Below is a small trained network, with its code and all its weights. Each question gives an input and a class and asks what happens when units are switched off, that is, made to give their printed mean instead of their output.

import numpy as np


def w(rows, s, z=0):
    codes = np.array(rows[::2]) - 128.0
    scale = np.full(codes.shape[1], s)
    scale[-1] = z or s
    return codes * scale


def f(y):
    return y / 2 * (1 + np.tanh(0.7978845608 * (y + 0.044715 * y**3)))


def log_softmax(a):
    a = a - a.max(-1, keepdims=True)
    return a - np.log(np.exp(a).sum(-1, keepdims=True))


def net(x, mask):
    res = np.array(x, float).reshape(1, 3) / 4 @ E
    y = f(res @ A[0][:, :-1].T + A[0][:, -1])
    res = res + np.where(mask, y, B[0][:, -1]) @ B[0][:, :-1]
    return log_softmax(res[-1] @ U[:, :-1].T + U[:, -1])


A, B = {}, {}
E = w([
[100,200,146,77,159,182,104,132,229],'x0',
[180,178,109,152,171,81,104,4,141],'x1',
[113,182,71,95,112,124,182,107,120],'x2',
],0.016)
A[0] = w([
[56,132,131,147,175,117,141,136,179,77],'N1',
[113,109,121,175,115,98,102,125,103,254],'N2',
[186,160,139,151,161,85,125,93,135,107],'N3',
[182,97,213,120,156,118,81,154,128,133],'N4',
[95,168,169,134,135,183,119,114,138,97],'N5',
[118,93,99,213,76,87,149,131,103,101],'N6',
[89,109,152,116,173,191,97,103,201,138],'N7',
[132,170,63,114,93,141,252,115,130,129],'N8',
[107,106,138,119,104,173,183,206,128,114],'N9',
[131,68,138,163,133,157,78,111,164,120],'N10',
[127,186,99,124,110,186,131,134,180,122],'N11',
[186,141,178,196,125,144,99,163,145,84],'N12',
[81,88,116,111,127,170,134,172,89,105],'N13',
],0.011,0.013)
B[0] = w([
[132,110,128,174,50,95,207,96,102,151],'N1',
[106,83,141,63,174,121,79,122,146,239],'N2',
[170,169,189,139,129,166,192,90,156,194],'N3',
[102,120,65,167,154,159,111,132,163,192],'N4',
[91,107,137,129,103,138,177,101,81,168],'N5',
[68,127,147,120,122,114,172,60,60,200],'N6',
[110,93,116,82,155,110,137,97,54,221],'N7',
[129,92,68,204,216,158,79,167,154,208],'N8',
[198,121,139,108,123,186,149,71,157,253],'N9',
[126,86,95,197,140,109,107,165,179,167],'N10',
[107,79,125,123,149,132,112,94,95,201],'N11',
[113,146,73,248,78,151,233,110,121,153],'N12',
[160,147,157,132,144,165,160,112,147,214],'N13',
],0.013,0.015)
U = w([
[50,102,126,93,126,115,158,87,33,102],'0',
[217,159,193,126,136,155,164,74,177,116],'1',
[98,112,49,199,153,140,109,155,143,120],'2',
[111,127,136,7,166,122,32,143,139,244],'3',
[118,146,129,145,97,92,149,148,85,102],'4',
[118,178,150,136,106,131,126,148,106,93],'5',
[121,187,146,134,91,106,154,143,118,98],'6',
[109,162,130,126,84,100,153,114,143,92],'7',
],0.016,0.011)

Each question gives the input, the list of numbers given to net, and the class t.
The units are the neurons (one row each of A and B). Each row of codes is followed by its name. A weight is (code - 128) times the scale printed after its matrix; where a second scale follows, it is the last column's (A, B and U).
mask holds one flag per neuron, in row order. A switched-off neuron (its flag False) gives its mean, the last column of its row in B, instead of its output. The means were averaged over made-up inputs and are rounded, as every weight is.
A unit's drop is (log p(t) with every unit on - log p(t) with that unit switched off) / (log p(t) with every unit on - log p(t) with every unit switched off).
The circuit of an input: a set's keep is (log p(t) with only the set's units on - log p(t) with every unit switched off) / (log p(t) with every unit on - log p(t) with every unit switched off). Starting from the 12 units with the biggest drops (on a tie, the unit counted first), units are removed one at a time, each time the one whose removal leaves the highest keep (on an exact tie, the one counted first), for as long as the keep stays at least 0.8.
circuit, biggest first: the units of the circuit, biggest drop first
unit that matters most: the unit with the biggest drop
top k neurons: the k neurons with the biggest drops, biggest first
drop when u is switched off: that unit's drop, to one decimal
input [5,-3,-7], class 2: top 2 neurons -> [N4 N10]
input [3,7,8], class 2: unit that matters most -> N8
input [-2,-6,8], class 2: top 2 neurons -> [N8 N3]
input [-1,-5,-6], class 2: top 2 neurons -> [N4 N3]
input [3,5,6], class 2: top 3 neurons -> [N8 N9 N13]
input [-6,-1,-8], class 2: top 2 neurons -> [N4 N10]
input [7,-5,7], class 0: top 2 neurons -> [N7 N11]
input [3,-2,2], class 3: top 3 neurons -> [N6 N12 N3]
input [2,3,2], class 3: top 3 neurons -> [N9 N13 N12]
input [-4,-6,-5], class 1: top 2 neurons -> [N9 N13]
input [1,-6,8], class 2: top 2 neurons -> [N8 N3]
input [-6,1,7], class 2: top 2 neurons -> [N8 N7]
input [2,-8,7], class 1: top 2 neurons -> [N9 N13]
input [8,2,-6], class 0: circuit, biggest first -> [N7]
input [4,1,-1], class 0: drop when N2 is switched off -> 0.2
input [-3,-2,1], class 3: drop when N12 is switched off -> 0.2
input [4,-1,-4], class 0: drop when N8 is switched off -> 0.9
